Below are the code and all the weights of a small trained network. Each question names an input and a target symbol and asks about switching units off, where a switched-off unit gives its printed mean instead of its output.

import numpy as np


def w(rows, s, z=0):
    codes = np.array(rows[::2]) - 128.0
    scale = np.full(codes.shape[1], s)
    scale[-1] = z or s
    return codes * scale


def norm(h):
    return h / np.sqrt((h * h).mean(-1, keepdims=True) + 1e-5)


def f(y):
    return np.maximum(y, 0)


def softmax(a):
    e = np.exp(a - a.max(-1, keepdims=True))
    return e / e.sum(-1, keepdims=True)


def log_softmax(a):
    a = a - a.max(-1, keepdims=True)
    return a - np.log(np.exp(a).sum(-1, keepdims=True))


def net(x, mask):
    ids = ['αγηλξπτ'.index(c) for c in x.split()]
    T = len(ids)
    res = E[ids] + P[:T]
    u = 0
    for l in range(3):
        q, k, v = (norm(res) @ M[l].T for M in (Q, K, V))
        z = softmax(np.where(np.tri(T) > 0, q @ k.T / 4**0.5, -1e9)) @ v
        res = res + np.where(mask[u], z, O[l][:, -1]) @ O[l][:, :-1]
        u += 1
        y = f(norm(res) @ A[l][:, :-1].T + A[l][:, -1])
        res = res + np.where(mask[u : u + 4], y, B[l][:, -1]) @ B[l][:, :-1]
        u += 4
    return log_softmax(norm(res)[-1] @ U[:, :-1].T + U[:, -1])


Q, K, V, O, A, B = {}, {}, {}, {}, {}, {}
E = w([
[168,7,151,134,122],'α',
[91,55,213,156,142],'γ',
[92,116,131,212,226],'η',
[196,72,36,166,216],'λ',
[207,2,88,123,148],'ξ',
[153,64,104,181,210],'π',
[188,138,164,180,117],'τ',
],0.0025)
P = w([
[168,150,172,114,163],'0',
[133,143,182,73,253],'1',
[165,131,163,144,152],'2',
[149,113,162,114,232],'3',
[158,124,153,170,132],'4',
[142,103,151,141,209],'5',
[132,112,135,184,111],'6',
[117,88,131,157,192],'7',
[96,120,113,192,70],'8',
[94,94,97,169,161],'9',
],0.0037)
Q[0] = w([
[197,89,188,166,204],'0.h0',
[138,2,152,247,216],'0.h0',
[160,207,125,67,85],'0.h0',
[115,163,105,121,82],'0.h0',
],0.0091)
K[0] = w([
[146,73,115,241,82],'0.h0',
[66,99,33,247,1],'0.h0',
[186,137,181,67,241],'0.h0',
[124,143,129,55,166],'0.h0',
],0.0074)
V[0] = w([
[91,177,157,122,170],'0.h0',
[140,68,146,100,51],'0.h0',
[48,107,151,126,133],'0.h0',
[55,149,253,140,87],'0.h0',
],0.0053)
O[0] = w([
[109,88,128,227,108,2],'0.h0',
[204,189,209,22,193,194],'0.h0',
[117,76,163,151,217,81],'0.h0',
[252,99,214,216,178,96],'0.h0',
],0.0037,0.0022)
A[0] = w([
[148,55,68,140,185,141],'0.n0',
[181,85,81,112,99,216],'0.n1',
[204,78,187,254,182,54],'0.n2',
[139,125,35,174,205,255],'0.n3',
],0.0037,0.00061)
B[0] = w([
[55,121,162,142,60,220],'0.n0',
[73,198,153,97,183,177],'0.n1',
[154,131,13,118,128,253],'0.n2',
[106,106,253,97,66,214],'0.n3',
],0.0037,0.0032)
Q[1] = w([
[120,207,208,45,152],'1.h0',
[102,172,165,113,134],'1.h0',
[93,61,199,53,98],'1.h0',
[251,233,112,29,88],'1.h0',
],0.0026)
K[1] = w([
[170,185,192,4,176],'1.h0',
[147,146,189,94,128],'1.h0',
[114,73,100,32,57],'1.h0',
[140,223,101,82,206],'1.h0',
],0.0031)
V[1] = w([
[111,188,105,176,169],'1.h0',
[89,161,152,166,163],'1.h0',
[108,124,59,46,110],'1.h0',
[116,8,144,128,41],'1.h0',
],0.0017)
O[1] = w([
[178,68,99,62,64,2],'1.h0',
[126,138,116,32,90,75],'1.h0',
[179,145,190,249,166,148],'1.h0',
[167,142,180,81,233,171],'1.h0',
],0.0015,0.00055)
A[1] = w([
[49,20,125,81,255,80],'1.n0',
[206,67,198,107,93,153],'1.n1',
[124,209,138,24,130,50],'1.n2',
[108,70,53,123,151,5],'1.n3',
],0.0033,0.0014)
B[1] = w([
[206,201,86,183,50,251],'1.n0',
[102,254,175,227,232,223],'1.n1',
[95,36,137,210,219,186],'1.n2',
[76,188,71,182,77,139],'1.n3',
],0.0029,0.003)
Q[2] = w([
[186,130,167,68,149],'2.h0',
[198,127,189,200,137],'2.h0',
[147,94,142,119,125],'2.h0',
[123,117,157,254,74],'2.h0',
],0.0092)
K[2] = w([
[157,165,180,75,212],'2.h0',
[255,128,231,191,146],'2.h0',
[119,126,139,142,169],'2.h0',
[127,122,187,235,61],'2.h0',
],0.0073)
V[2] = w([
[158,254,177,170,76],'2.h0',
[100,160,226,192,126],'2.h0',
[163,73,91,34,130],'2.h0',
[54,202,109,214,184],'2.h0',
],0.0032)
O[2] = w([
[233,127,113,61,4,149],'2.h0',
[159,47,163,26,39,249],'2.h0',
[52,227,149,212,175,51],'2.h0',
[122,47,50,32,112,233],'2.h0',
],0.0025,0.0012)
A[2] = w([
[53,130,121,64,87,69],'2.n0',
[188,203,218,2,172,2],'2.n1',
[217,225,63,157,22,36],'2.n2',
[84,91,239,72,32,6],'2.n3',
],0.0057,0.0027)
B[2] = w([
[144,159,141,117,87,159],'2.n0',
[131,91,109,2,119,253],'2.n1',
[207,226,73,157,96,147],'2.n2',
[120,144,230,161,124,176],'2.n3',
],0.0089,0.005)
U = w([
[151,102,113,16,142,216],'α',
[247,96,155,206,219,24],'γ',
[82,24,62,199,91,136],'η',
[31,216,55,118,27,6],'λ',
[55,193,114,174,240,191],'ξ',
[112,161,254,164,70,152],'π',
[224,250,67,169,83,120],'τ',
],0.0069,0.0015)

Each question gives the input, a string of symbols that net reads in full, and the target symbol t.
The units are the heads (4 rows each of Q, K, V and O) and the neurons (one row each of A and B). Each row of codes is followed by its name. A weight is (code - 128) times the scale printed after its matrix; where a second scale follows, it is the last column's (O, A, B and U).
mask holds one flag per unit, layer by layer, with each layer's heads first. A switched-off unit (its flag False) gives its mean, the last column of its rows in O or B, instead of its output. The means were averaged over made-up inputs and are rounded, as every weight is.
A unit's drop is (log p(t) with every unit on - log p(t) with that unit switched off) / (log p(t) with every unit on - log p(t) with every unit switched off).
The circuit of an input: a set's keep is (log p(t) with only the set's units on - log p(t) with every unit switched off) / (log p(t) with every unit on - log p(t) with every unit switched off). Starting from the 12 units with the biggest drops (on a tie, the unit counted first), units are removed one at a time, each time the one whose removal leaves the highest keep (on an exact tie, the one counted first), for as long as the keep stays at least 0.8.
units of the circuit, in order: the units of the circuit, biggest drop first
top k neurons: the k neurons with the biggest drops, biggest first
top k neurons in layer l: the k neurons of layer l with the biggest drops, biggest first
input α τ α ξ η γ ξ γ, target ξ: units of the circuit, in order	0.h0; 2.h0; 2.n1; 1.n2
input η ξ ξ η, target ξ: units of the circuit, in order	0.h0; 2.h0; 2.n1
input α π α α γ π, target γ: units of the circuit, in order	0.h0
input α η α α π π ξ π λ γ, target λ: units of the circuit, in order	0.h0; 2.n1
input α α α α ξ η τ π γ, target γ: top 2 neurons	2.n1; 1.n0
input π α π λ λ π π ξ, target π: top 2 neurons	0.n3; 0.n2
input α γ η ξ, target η: top 2 neurons	0.n2; 2.n1
input α α π λ π ξ, target π: top 2 neurons	0.n3; 0.n0
input α γ α γ τ α α λ ξ, target ξ: top 3 neurons	1.n2; 0.n3; 2.n1
input π η α α α α η τ η ξ, target η: top 2 neurons	2.n1; 0.n2
input η α η γ π π, target π: units of the circuit, in order	0.h0; 0.n3; 2.n1
input π η π η η α τ π π λ, target π: units of the circuit, in order	0.n3; 2.n1
input π π α π λ α α ξ ξ γ, target ξ: units of the circuit, in order	0.h0; 2.h0; 1.n2; 2.n1
input τ λ τ α λ τ, target λ: top 2 neurons in layer 2	2.n1; 2.n0
input ξ α γ η α α ξ π γ η, target γ: units of the circuit, in order	0.h0
input α λ α λ ξ λ π α, target π: units of the circuit, in order	0.h0; 0.n2; 2.n1
input α π η η α π π ξ λ, target λ: top 3 neurons	2.n1; 1.n0; 2.n0
input π α ξ α, target ξ: units of the circuit, in order	0.h0; 2.h0; 1.n2; 2.n1
input α η π ξ α π ξ γ ξ τ, target ξ: top 2 neurons in layer 1	1.n2; 1.n1
input π ξ γ α, target γ: units of the circuit, in order	0.h0; 2.n1
input α α τ α γ τ α τ π, target π: top neuron in layer 2	2.n3
input τ π γ, target γ: top 3 neurons	2.n1; 0.n2; 1.n0
input α η α ξ α γ α α τ η, target τ: top 3 neurons	0.n2; 2.n2; 1.n0
input π ξ α λ τ α ξ π, target ξ: top 3 neurons	1.n1; 2.n1; 1.n2
input α η π λ η π γ ξ τ α, target τ: top 2 neurons	0.n2; 2.n2
